Below is a small trained network, with its code and all its weights. Each question gives an input and a class and asks what happens when units are switched off, that is, made to give their printed mean instead of their output.

import numpy as np


def w(rows, s, z=0):
    codes = np.array(rows[::2]) - 128.0
    scale = np.full(codes.shape[1], s)
    scale[-1] = z or s
    return codes * scale


def norm(h):
    return h / np.sqrt((h * h).mean(-1, keepdims=True) + 1e-5)


def f(y):
    return y / 2 * (1 + np.tanh(0.7978845608 * (y + 0.044715 * y**3)))


def log_softmax(a):
    a = a - a.max(-1, keepdims=True)
    return a - np.log(np.exp(a).sum(-1, keepdims=True))


def net(x, mask):
    res = np.array(x, float).reshape(1, 7) / 4 @ E
    u = 0
    for l in range(4):
        y = f(norm(res) @ A[l][:, :-1].T + A[l][:, -1])
        res = res + np.where(mask[u : u + 8], y, B[l][:, -1]) @ B[l][:, :-1]
        u += 8
    return log_softmax(norm(res)[-1] @ U[:, :-1].T + U[:, -1])


A, B = {}, {}
E = w([
[128,128,126,129,129],'x0',
[144,253,80,136,92],'x1',
[128,129,128,128,130],'x2',
[128,128,128,129,131],'x3',
[128,128,125,129,131],'x4',
[109,129,106,9,165],'x5',
[216,123,145,110,154],'x6',
],0.0047)
A[0] = w([
[140,216,96,117,162,2],'0.n1',
[130,122,106,165,138,114],'0.n2',
[186,151,166,158,129,49],'0.n3',
[130,87,162,161,122,72],'0.n4',
[167,124,121,137,132,33],'0.n5',
[143,69,141,244,148,138],'0.n6',
[161,195,122,222,118,18],'0.n7',
[255,117,127,130,143,193],'0.n8',
],0.0088,0.0017)
B[0] = w([
[130,121,113,82,16,195],'0.n1',
[139,209,113,152,135,134],'0.n2',
[204,40,57,145,19,155],'0.n3',
[123,193,61,51,152,159],'0.n4',
[192,167,80,106,174,121],'0.n5',
[105,200,140,25,39,252],'0.n6',
[71,55,141,218,217,237],'0.n7',
[255,118,115,84,169,238],'0.n8',
],0.0081,0.0039)
A[1] = w([
[117,76,123,93,224,125],'1.n1',
[107,168,212,111,117,95],'1.n2',
[124,117,137,201,171,143],'1.n3',
[180,166,89,135,131,95],'1.n4',
[254,141,145,189,178,8],'1.n5',
[138,138,89,127,147,109],'1.n6',
[229,130,142,71,150,107],'1.n7',
[124,122,94,125,140,118],'1.n8',
],0.009,0.0016)
B[1] = w([
[65,68,107,165,152,183],'1.n1',
[142,104,25,95,118,146],'1.n2',
[145,142,123,205,99,149],'1.n3',
[130,72,180,130,81,152],'1.n4',
[6,13,35,1,119,196],'1.n5',
[114,120,156,116,125,127],'1.n6',
[141,240,212,243,161,255],'1.n7',
[127,114,152,141,115,129],'1.n8',
],0.0099,0.0052)
A[2] = w([
[185,85,151,197,216,60],'2.n1',
[126,71,151,30,177,90],'2.n2',
[249,137,122,203,153,10],'2.n3',
[242,203,150,125,146,39],'2.n4',
[136,226,199,142,131,54],'2.n5',
[187,103,151,191,199,80],'2.n6',
[117,130,160,141,115,84],'2.n7',
[255,197,148,127,141,67],'2.n8',
],0.0066,0.0014)
B[2] = w([
[136,254,35,105,127,209],'2.n1',
[114,163,132,226,96,211],'2.n2',
[13,155,95,117,111,178],'2.n3',
[80,42,216,137,108,241],'2.n4',
[155,41,98,129,113,245],'2.n5',
[89,198,93,143,140,191],'2.n6',
[127,138,132,136,136,126],'2.n7',
[82,39,220,157,88,253],'2.n8',
],0.0082,0.002)
A[3] = w([
[129,186,75,49,101,9],'3.n1',
[83,117,126,123,178,112],'3.n2',
[106,139,181,98,68,208],'3.n3',
[182,182,142,129,247,88],'3.n4',
[164,86,254,130,104,35],'3.n5',
[145,23,70,126,129,47],'3.n6',
[131,102,144,180,134,131],'3.n7',
[131,97,132,55,147,192],'3.n8',
],0.012,0.0014)
B[3] = w([
[61,128,106,62,185,212],'3.n1',
[186,111,131,111,85,180],'3.n2',
[125,116,103,132,197,227],'3.n3',
[137,184,251,77,90,180],'3.n4',
[214,85,119,169,210,254],'3.n5',
[125,70,143,89,54,196],'3.n6',
[160,187,104,112,108,174],'3.n7',
[136,163,128,199,128,160],'3.n8',
],0.017,0.0052)
U = w([
[39,157,69,64,205,205],'0',
[126,42,110,115,4,175],'1',
[209,79,139,180,225,177],'2',
[146,214,232,100,100,30],'3',
[111,216,63,250,73,9],'4',
],0.012,0.0014)

Each question gives the input, the list of numbers given to net, and the class t.
The units are the neurons (one row each of A and B). Each row of codes is followed by its name. A weight is (code - 128) times the scale printed after its matrix; where a second scale follows, it is the last column's (A, B and U).
mask holds one flag per neuron, layer by layer. A switched-off neuron (its flag False) gives its mean, the last column of its row in B, instead of its output. The means were averaged over made-up inputs and are rounded, as every weight is.
A unit's drop is (log p(t) with every unit on - log p(t) with that unit switched off) / (log p(t) with every unit on - log p(t) with every unit switched off).
The circuit of an input: a set's keep is (log p(t) with only the set's units on - log p(t) with every unit switched off) / (log p(t) with every unit on - log p(t) with every unit switched off). Starting from the 12 units with the biggest drops (on a tie, the unit counted first), units are removed one at a time, each time the one whose removal leaves the highest keep (on an exact tie, the one counted first), for as long as the keep stays at least 0.8.
units of the circuit, in order: the units of the circuit, biggest drop first
most important unit: the unit with the biggest drop
k most important neurons: the k neurons with the biggest drops, biggest first
top k neurons in layer l: the k neurons of layer l with the biggest drops, biggest first
input [8,-5,-3,-3,2,5,7], class 3: units of the circuit, in order -> [1.n7, 3.n4]
input [-2,0,-8,1,5,6,3], class 3: 2 most important neurons -> [0.n6, 1.n1]
input [-1,1,-4,1,3,-5,-8], class 4: top 2 neurons in layer 0 -> [0.n7, 0.n1]
input [8,-2,-6,7,0,7,-3], class 1: top 2 neurons in layer 0 -> [0.n8, 0.n6]
input [-5,-2,5,-4,-8,3,1], class 3: 2 most important neurons -> [0.n7, 3.n4]
input [-4,-1,1,-3,0,6,-3], class 1: most important neuron -> [0.n6]
input [5,8,5,5,3,-1,0], class 4: top 3 neurons in layer 0 -> [0.n7, 0.n8, 0.n6]
input [6,-5,-2,4,7,8,-1], class 1: 4 most important neurons -> [0.n8, 1.n7, 1.n1, 3.n5]
input [6,2,6,7,0,8,1], class 2: 2 most important neurons -> [1.n5, 0.n7]
input [5,-5,5,-3,-2,5,4], class 3: units of the circuit, in order -> [3.n4, 1.n7]
input [1,-6,3,-4,-4,1,-4], class 1: 2 most important neurons -> [0.n1, 2.n1]
input [-1,7,2,-7,-4,-4,1], class 1: 2 most important neurons -> [1.n7, 1.n5]
input [5,-6,3,0,-2,0,-3], class 0: 2 most important neurons -> [0.n7, 0.n6]
input [-3,-7,7,5,-4,3,8], class 3: most important unit -> 1.n7
input [-8,-8,-5,-7,7,0,-6], class 0: top 3 neurons in layer 0 -> [0.n6, 0.n7, 0.n8]
input [-4,-6,-6,0,-7,3,5], class 3: 2 most important neurons -> [1.n7, 3.n4]
input [-7,-3,2,-2,-2,7,1], class 3: 3 most important neurons -> [1.n5, 0.n7, 3.n4]
input [-4,-4,5,0,3,2,7], class 3: 2 most important neurons -> [1.n7, 3.n4]
input [-5,-1,-2,7,-4,1,-3], class 1: top 3 neurons in layer 0 -> [0.n7, 0.n6, 0.n8]
input [5,-6,-1,1,-8,-8,-7], class 0: most important unit -> 0.n6
input [-5,1,2,-3,-3,2,-1], class 0: top 2 neurons in layer 0 -> [0.n8, 0.n7]
input [-8,-4,-5,-2,5,5,0], class 1: top 2 neurons in layer 1 -> [1.n7, 1.n1]
